Each row has a class, written after it.
[-25  11 -38 -21 -16   6  47  26   4  26   3 -23 -77  21 -35 -15  36  -8
 -17  42  -6 -20 -10  11 -12  18  -2 -18  -9 -10 -19 -11  -1 -29  -8 -15
 -26   4 -11] | (144)
[-38 -13 -17 -25   1  -9  12  -8 -12 -35  23  -6 -37   8 -45 -25  -8  13
 -51   1 -22  28  -6 -19  17  32   0  -9 -25   8  -9 -12  -1   1  44   7
 -23 -11 -21] | (128)
[  0  12 -12 -12  19   8   4  27  -1   2  -8  33   4   8 -20 -10 -11   8
  28  47   3 -36   6 -28 -25   9  44  11 -27 -23  20 -11  24  -1   6 -24
 -10   2 -14] | (98)
[-42  -1 -42  -8  -5 -41 -27 100   7 -51  -1 -15  28 -15  62  -1 -11  23
  24 -21   5 -79  -6 -36  -2  28 -38   3 -13  30  17  -5  -3  -9  11  26
 -20  14  24] | (98)
[-19 -15   5 -10   0 -12  23  18  -2 -24  18  -4  47 -11 -21 -40 -31   0
 -42  46 -13 -25 -28 -10  52  -9   5 -16   3 -21  -9 -49  15  20  22  -5
  12   9  -8] | (98)
[-44   4 -34  -3   2  -5  -1  51  11 -23  14  12  16  19   4 -31 -25 -13
 -20  -6 -10 -36 -18  12  16  -6 -18  -9   3  -3  13  -9  12 -11  12   7
 -15   9  15] | (148)
[-11  -2 -13  -3  -7   8   4 -44  -9  28   5  -8 -34 -18 -20  30  18  -3
  -5 -12 -30  -3  10   2   6  10  -1 -18  -1  17 -25  -5 -16  -1  43 -17
 -37   5  -8] | (225)
[ 39 -11 -42  -2   0  21 -18 -48 -23  16 -29  -5 -44 -12  -8  59  39 -17
  -6 -81 -11   2  26  22 -18  20  41  12   7   8  26  40 -38 -45  10  36
   3  14  21] | (197)
[  0  -1   2  22 -16  25 -42  22  58  -3   7  25 -10 -43  45   9  10   3
  63 -27 -17 -33  10  -1   8  -9  33  51   9 -12 -36  10   8   2   9 -45
   7   6  26] | (143)
[-14  -3 -35  19  -4  14 -12 -21  -4   5  22 -17 -14 -24  17  28  31  14
 -29 -33  -4 -22   4  36 -12 -17  44   0  -7  17  28  -6  -9 -20  10  13
  -6  16  -4] | (128)
[ 43  17 -68  -5  -1  18   1  26 -26  11 -21 -49 -73 -44 -32  26   1  -5
  -8 -13 -59 -22   2   9 -32  28   1   6 -40  -4   7   2 -24 -20  36  39
 -30  -3  32] | (20)
[ 16  12  30   7  29  14 -28   5  32   3  -2  22  34   6   3 -12   2  -6
  34   8  12 -14  21   4  23  24 -22   0  13  -8  -5  19   7   2 -14 -49
   5  11  -8] | (148)
[ 30  18  45  30  -9  -9   9  -5  -2  28   3  -2  64 -11  29  13  14   9
  -9  21   9 -32 -10  29  -4 -14  24   8  -1  16  15 -12 -21  15 -32 -20
  14  14 -21] | (143)
[  0 -33  -4 -10  -9  -5 -34  43  -1  -4  -8  -4 -41  -3 -13 -11 -10  10
  22 -15 -25  10  17   0  21  27 -36   1  11  23 -36  10  15   0   8 -35
  -3 -11  21] | (219)
[ 30 -11  11  28  -2  15 -39  25  17 -33  13 -23  50  11  80   0  15  19
 -21 -52  24  -6  -8  11  12  29 -15  71  10 -20  34  42  20 -40 -42  -6
  49   6   7] | (122)
[-23   9 -37 -51   5  -4   5  60  15  -2   9  25 -18 -13 -18 -29 -31 -11
  24  15   0 -51  -8  -1 -22   1  17   5   0  -8  -9 -23  24 -26  17 -12
  -7   7  39] | (197)
[-12 -24  20   9  15   0 -30 -61 -29 -26  28  17  43  46 -34  16 -38 -13
 -45  28 -20 -27   0 -36  13  -5 -18 -37   7 -21   4  -3 -12 -16  17  11
 -14   1 -19] | (131)
[-15  -9  -9 -14  20   4  -2   2 -16 -27  19   1 -28  20 -25 -15   1  11
 -28  -9   6  23   6  -8  15  21 -31  -3  -8   8  16  -3  32  -8   6   0
 -18   8 -17] | (104)
[ -9   2  23  11  17  32 -57  13  66  16  24  23  54 -27  20 -29   9  10
  38   7   8 -31 -17 -20  22  16  41  25   8 -44  13  11  23 -10 -22 -48
  19  -1 -21] | (20)
[-32  23 -13  -8   6  -7  12  21  23  11  19   3 -21  -1 -22 -18 -11  -7
  30  63  -9 -32   2  -3 -15  -6  -1 -12 -15 -32  -1 -27  14  -2  13   0
 -21   2  15] | (225)
[ 27 -11 -47 -21 -15 -14  18  60  -1 -33 -43 -34 -31 -12  18  22 -24  -2
 -35  -3 -42  -5  19  20  -2  18  -1  12 -45  14  46   2 -23   2  21  20
  -5  11  50] | (225)
[ 32   7  22  10  19  12 -23   8   3   2  18  -6  25  19  22 -26   7 -11
 -25 -33  20   4 -12 -26   2  14  -6   7  -4 -14  13  37  26 -33 -35 -11
  47  -7 -23] | (122)
[  0  18 -12  43  10  -7   0 -11  -6  27 -16 -38 -10  19 -27   9   6  -2
  -7 -30 -36   0  13 -10  -2  38   0 -16  -9   5   9  10 -34 -15  23   2
  -4  -8  -6] | (122)
[ 31 -14   5 -17 -12  10 -14 -19 -14 -21 -28  -5 -17  21 -12   5  -1  13
 -17 -39  10  23  18  -8  14  23 -15   1   2  10 -12  48 -39   1 -13 -23
  17 -26 -48] | (81)
[-40 -10 -27  -3 -15   2   8 -26  -8  -2  32   4 -78  21 -28   1  28   6
   4   6  -3  -3  -3 -12  15  -5  -3 -15   2  15 -49 -11  -2 -17  22 -28
 -22 -10 -38] | (143)
[ 17  10 -20  -6  23   8 -19  41  -1  -1  22 -20   4 -24  -1  -3 -10   8
  11  18   7 -25 -10 -11 -15  30 -24 -16 -14 -30  18  -9  27   7 -11  -1
  -7  17   1] | (104)
[ 46 -26  -1   9   0  16 -56 -21  18  33 -15 -16  31  -9 -15  17  -9   1
 -32 -10   1 -33  11  -4  -9   2  55   6   2  21   5  10   4 -25   8 -21
  -3  16 -13] | (128)
[ -5  11 -42 -14  22   9  -9  -7 -10  30   5 -23 -20  -8 -30   0  15   2
 -19   6  -6 -11  31  19   4  22 -24 -15  11 -10  28 -13  15   1  21 -15
  -7  25  -9] | (219)
[ -9   5  -4 -14  15  21  -5 -16 -18  23  30  29   6  47 -36   3   5   9
   4  52  10 -38   7  -5 -16  33 -16 -30  10 -27 -14  -1  15 -11 -11 -36
 -29  -6 -44] | (219)
[ 39 -26 -17 -13  29  13 -20 -31 -87 -14  11  16  11  -6  -4  30 -11 -12
 -22 -20 -21 -16  39   9  22  44 -51 -25  -3  -8  36  19  13 -19  33  28
 -18  13  17] | (131)
[ 16  11 -10 -10  17   1   7  34  -3   2   5  18  31  19   1 -33 -27 -13
  14  37  11 -36   3   2 -10 -11  -6   5  -5 -14  10  -6  24 -18  -5 -26
   1   5   2] | (104)
[-26  14 -13 -30   8 -14  16  23  34 -21 -15   3  18  -6   5 -11  12 -13
  -3  32   7 -13  -4 -33  -4  -1 -27  21 -16  -6  -1   9  -2  11  12  -3
 -16  13 -12] | (144)
[  1 -20   6 -41  -4 -24 -17  18  -3 -33 -27  29  42   3  32  20 -22   1
 -12 -32 -22  29  -6 -30   6  23 -27  11  -9  24 -24  18 -33  29  25 -10
  18  -1   4] | (20)
[ 48 -14 -12  -7  24  28 -24  -6  14 -27  14  21  29  -7  20 -15 -12  -4
  -2 -10  13  -8  28   6  46  37  31  15  -2 -42  52  22  26 -22  -4 -18
  27  13  21] | (148)
[-19  28  17  25  -3  -4  19 -28  -3   1  11 -19 -33  36 -15  -7 -11  20
  -8  13 -18 -17 -10  -1  19   2  -7 -29   2  -1 -35 -16 -24 -25  10  -9
   0 -26  -8] | (225)
[-27 -26 -39  32  -4 -11 -20  26 -31  -9  19 -11 -29  42   2  -2   8   6
 -29 -37 -26 -19  28 -29  21  47  -9 -32 -31  24  46   3  -8 -22  37   1
 -15  13 -10] | (98)
[-41  15 -11   4  16   8  33  -7 -20   6 -13 -23 -98   5 -52 -18 -13  14
   9 -19 -33  21   4  19  19   4   9 -32 -10  27 -26  -4 -11 -18  28   1
   1 -21  24] | (81)
[-37  -1 -42 -12   2   4  17  27  10   0  19  21   3  15 -11 -30  -7 -10
  14  33   4 -45  -4 -14   0  -1  22 -22  11 -23 -11  -7  11 -12   8 -21
 -35   0  -9] | (20)
[ 20  14  40  20  -3   4  -8  15  60  10  26 -37  25  -6  29 -35   1   8
 -19   0  41  44 -13  13   1  -5  -9  35  21 -32  -1   7  33  10 -39 -18
  34  10  -1] | (225)
[ 18   0 -12  19  11  18  -2  24  16  -5  14 -39  14 -62  20  13  -6  -3
  26 -26 -11 -13  39  37  28  16 -16  15  -7  -4   1  15 -10 -10  17  18
  21   3  51] | (225)
[ 11 -28   3 -23 -15 -12  -1  -5 -22 -21   3   5  22  19   7  -7 -13 -13
 -38 -11   9  11 -21 -18  11   4 -29   6  14 -18   4   9   1  -9 -11   2
  14  -2 -13] | (131)
[-13  -5   2  -2  24 -17 -26   4 -32   2  -4 -16 -36 -35 -40  12   4 -30
  13  17 -53   1   8  -3   4  -6  -8 -30 -18   8  28  -5  -6   1   0  11
   5   7  28] | (148)
[ -15   15  -29   27   -6  -15   17   42  -17   21    1  -37 -102   15
  -41   11   19   -2   24   27  -45   -5   24   31  -40    7   20  -18
  -34    8   -5  -21  -10  -32  -10   28    1  -14   39] | (122)
[ -5 -23  10 -16 -20  -9  -1   8 -16  -3 -17  39   5  11  49  -7   4 -15
 -16 -16 -10 -14   8 -10  22 -20  27   2   7  28  -2  15   7   2  -8 -39
  12   3  -9] | (143)
[  8  -2   3 -18   2   9 -21 -13  -4   2   6  28  31   5  17  -6  -7 -19
  13 -30  29 -15 -26 -12 -15 -27 -10  22  34 -31  13  14  16 -23 -24 -12
  31  12   5] | (98)
[-14  14 -34 -12  -9  -5  11  29   2   0  -6  20 -31  10 -18  -8  16   4
  26  35 -14 -24  14   2 -15   9   6  12 -20 -18  -3 -10  -1   9  21 -17
 -27  -8 -29] | (81)
[  4 -12  16   5   6  26 -27   4  28  23  27  17  31 -19   8 -18   9  -7
  10 -13   4 -17  10   2  15  22  14   6   3 -18   6   9  28  -5  -9 -35
  11  14  -4] | (122)
[ 12  -2   6  10  -9 -13 -28  33  20  23  20  11  27   0  57 -10  16   9
  25  10   8 -31  12   7  13   9  17   6  23   2 -37  -5  17 -16   1 -59
  23  12  13] | (144)
[-28  -4 -14   9 -20  29 -18 -56 -12   0  30 -22 -66  54 -36  36  20   2
 -60   3 -12 -11 -11 -16 -29  -1 -15  -5  -6 -17 -10  10 -13 -40  -6   9
 -25   0 -43] | (225)
[ -8 -17  23   2  15 -10 -32  27  37 -34   7 -19  20 -35  34 -15 -11  20
  28 -34  -1   4   0   3  34  37  -3   9   7  21   6  23 -16  -9  -2 -12
  10   5  45] | (197)
[  4  10  -1 -26  20  10   2  -5  16  36  -9 -28  -1 -22   8 -22 -17 -10
 -13  -4  -6 -24 -11  -4  11  -4  37 -24  -5  26  -2   5   7 -32  10 -20
  18   5  17] | (81)
[-19 -27  -2  -1   9  10 -49 -48 -19 -40  39   2  54   0  15  30 -22  -6
 -65 -37 -43 -27 -11 -10  52  37 -41 -26  -6 -19  45  10 -15 -16  43  56
 -16  12  13] | (225)
[  6 -35  -1 -41 -10   0 -16  26  40  -5  14  16  26 -32  33 -10  34 -10
   2 -15  42  -7   2 -17  12  32  11   0  12  -4  -5  24   9  13 -24 -27
   1  34 -17] | (197)
[-74 -19 -13  -3 -18 -20  29  16 -18 -16  16 -25 -56  11 -59 -22  -6   5
 -36  20 -25  16   4 -14   2   7 -31 -18 -24  25 -19 -23   1  18  24  25
 -37   2 -10] | (122)
[ -8  35  -8  -6   9   1   9  26  -4   6   3  33  -7  30 -16 -22 -33   1
   0  23   2 -21  -2 -18 -34  -7   2  -7 -15 -27  14  -6  20   0   7  -6
  -9  -7   5] | (144)
[-18   3  -2  16  -4   3 -57  19  23 -10   0 -13   2 -26   7  37  -5  42
   5 -28 -32 -34  15   5  -7  34   9  10 -10  18  11 -12 -18   9  20   1
 -26  -4   0] | (197)
[-22  -1 -17   1   2   8   1  13  18   5  21  -3 -51  10 -26 -16  20   5
  17  11  15 -22  -6 -11 -19  11   7   7  -7  12 -46   6   5 -37   7 -13
 -26  15  -4] | (131)
[-25  -6 -11 -17  -4  -4  11   3   6 -16  -5 -14 -81  20 -38 -24  19   8
 -21  30   0  24   7  -9  10  15  39  -4 -10  -8   7   6   8 -12 -25  14
  -5 -13 -21] | (143)
[ 23  -7  19 -21  -3  17 -30 -25  -9   4 -23   1 -12  -6   3  26 -30  -5
   1 -37 -12  18 -14   6 -19 -16 -12   4  26  -4 -30  26 -12   4 -11 -23
  27  -4  20] | (81)
[ 66  -1  10   5  -4  38 -50  23  46  39 -19 -31 -39 -17  26   3   2  19
  18   7  14  14  26  16 -34  15  44  16  -2 -10 -11  30  25 -13 -50 -10
  10  -6  20] | (20)
[ 25  14  11  38 -29   1 -25  22  27  59  -6  -6 -19  26  29  -3  19  -2
  46 -14  14  -2  11  15 -47 -21 -36  43   2  25 -46  10 -13 -16  -6 -37
  10  12   6] | (20)
[-44  18 -20 -26   3 -18  15  45  12   6  22  25   5  18  -7 -29 -18 -17
 -11  33  -4 -41 -17 -20 -26 -20   3 -20 -14   2 -10 -36  37  -7  20 -10
 -24  -3  -7] | (128)
[ 34 -19  28  13   9  21 -20 -31  45   8   7 -15  60 -16  58  -9   7  -2
 -35   0  14   4  -6   0  29 -16  45   8  26  -3 -12  26  23  -3 -21 -22
  20  18   7] | (219)
[-14 -17   6 -49 -14  18  23 -52  -2  10  -6  -1  -3 -27   4  -9  14   0
 -26   3  -2  20 -20  29  16   9  35  -2   8 -18  28  12 -25  -3 -18   5
  -1  -9  -8] | (197)
[-19 -10 -37 -49  -6 -12 -40  22 -12 -20  11  27  16 -24  48  11 -17  -9
   6 -19 -35 -43 -23 -25  10  11  15  -8  15 -33   7 -14   7 -18  12   6
  24  -1  37] | (20)
[ 15  30 -25  -2  31  -9  -7  26  14  -1  -7   8 -26  -4 -34 -12  -2   8
  19   8   5   1  16  -5 -23  26  26   7  -8  -6  20   5  16   9  16  -1
 -29  13   3] | (143)
[  3 -37 -14   0   3 -10 -51  13 -10 -41   3 -24 -26  -6 -32  10 -22   6
 -45  -5 -46  44 -13 -11 -37   9  33  11 -21   5  30  25 -11  11  11  -3
 -27   0  10] | (128)
[  1 -15 -17   3   7 -14 -40  13  -1  11  31  -6  92 -25  57  12  -7 -24
 -14 -24 -10 -65 -15  19  -4  -7  18 -15  16  10  55   3   6 -40  -1  19
 -13  13  35] | (128)
[  2  -4  17  10  -4 -10   5  -1  60   0   1  25  54   0  93  -1  41  -3
  35 -54  84  36  -1 -10  -1 -15 -65  53   2  30 -18  49   0  25   5 -24
  13  52 -10] | (225)
[ 29 -20   0   0 -17  20 -19 -40   2  38 -33   6 -31   7  28  33  12  22
  16 -51   8  21   6   9   4  36  30  -9  24 -10  25  26   8  -8 -30  -1
  -1 -11  19] | (219)
[-10   1 -27 -27   7  -2  -7  53  16  -8   2  12  14  13  12  -9   1  -2
 -11  25   0 -29  -5  -5  -8  27  31  12  -1 -31  34   4  28 -17 -14 -27
  -8   3  -8] | (225)
[ -2  -3  -9   7  -8  11 -12  24 -11 -46   5   3 -56  45  -3   3  -8  10
 -21  26 -12 -26  11  -2  -9  11   7  -1   1 -14 -26   7   6 -16 -24 -23
 -10   9   8] | (148)
[-10  -2 -11  -8   1  -2  23  16  -9   7  -7  19   0  17 -24 -16 -18  -4
  13  56  -8 -19   2  11 -22  -5  10   7 -15 -15  10  -9   0  -4   7 -18
 -27  -2  -1] | (131)
[-28  10 -19 -21  10   0  27  33  13   8   4  15  15  -8  -9 -16   9  -8
  -3  49  -6 -35   2   8  -3  10  12 -11 -11  -9  14  -7   7   6   8 -19
 -34  18  -1] | (144)
[ -6 -22   3  14  -4   7 -16 -38  -7 -24   7   4 114 -24  21  28 -14   2
 -42 -44 -29 -22   0   6  40  21 -23  15  -9   5  25  14 -49  21  44  18
  -1   6 -20] | (122)
[  0  22 -36  15  -4  32   8  18  22 -15  32   9 -16 -29  11 -27 -34 -10
  24 -22 -11 -52  -9 -20  -9  -1   2   7 -17 -45  20  15  14 -12  29  -1
 -43   1  36] | (225)
[-21  15  -5  -4 -24   3  38 -22   9  20 -35   7 -39  12  -2  32  52  -7
 -13 -17 -11 -45  23 -34   5  10  33  -8 -30  35  -8   6 -40 -26   1  -1
 -10   0 -30] | (144)
[ 24 -11 -41   3  -2  -2 -17  10   4 -56  13  -1  80   5  23  16 -13  39
 -71  -2 -15 -34  22 -17  29  65  41  17 -13 -26  30   1 -20  22  39   5
 -11  11 -29] | (219)
[ 14 -23  16 -14   3  18 -19 -68 -20 -10   7  -3  75 -15  17  25   3  -9
 -64  -3  -9 -15 -18  10  25   3  34  30  25 -31  32  11   7 -15   0  25
   7  19  -6] | (81)
[-51 -41 -28 -43   3 -10 -35   6 -13 -35  58   1 -15  20  26 -18  -7  -5
 -50  31 -26 -38  26   5  32  10  18 -38  22   5  21 -23  32 -41  13 -26
 -16  17  22] | (197)
[ 11 -26 -43 -20 -19  -4  28   1 -43  28 -50  -4   0 -25  13  30  -9  -3
   5 -46   2 -27  -3  22  -7 -16  65  23  -4  40  15   5  -3 -45   4  32
  24  -8  43] | (122)
[-26  12 -24   0  12 -19   5  43 -12 -17  36  32  22  25  -3 -30  -7  -3
   0  30 -13 -30   7  -6  -3  13  -9   4 -10 -28  25 -25  22  -7  26 -24
 -17   2 -16] | (131)
[ -3 -16  -4 -30 -32 -21  20  -6 -22 -25 -11  10 -25  12 -34   5 -35   3
 -14 -40   3  29 -13 -50   5   5 -38   0   5  10 -43   2 -19  14  24 -16
   4 -23  -6] | (144)
[ 11  28  -4  40  21  -8   3  16  -3 -22  -3   5  66 -13  16 -11   8  13
  -2 -14 -13 -57  18 -24  34  24  38  18 -19   7 -12  10 -23   0  46  -3
   7   1 -33] | (81)
[-19  26  -5   5  33  -1  31  36  -6   6   4  -7 -16 -10 -65 -42 -28  -4
  17  55 -15 -15   1 -18 -15  -7   6 -16 -25 -18  20 -10  26  12   1   1
 -23 -16   4] | (219)
[  5 -14 -32   8  18   4 -29 -16  -6  -6  26 -44  13 -25  13  29  30  -9
 -57 -61 -10   9 -33 -17  12  46 -34  -4 -11  -1  39  21   2  -5  34  37
 -15  45  -4] | (81)
[-16  -5 -32 -30   9   9 -27   7  -1  14  15  31 -19  12  -4   5  19  -2
  -4  11   3 -22  13 -39 -22  23   5 -15 -10   3 -13   3  27  -1  21 -24
 -38  20 -32] | (20)
[ -7  -7 -28   5 -16   7   5  38  37  16  -2  -6 -19   4  19 -26  29 -17
  28 -35  21  10  -4   1 -19  -3 -27  54 -14  15 -25  36   9 -29   4  -4
   2   2  -1] | (122)
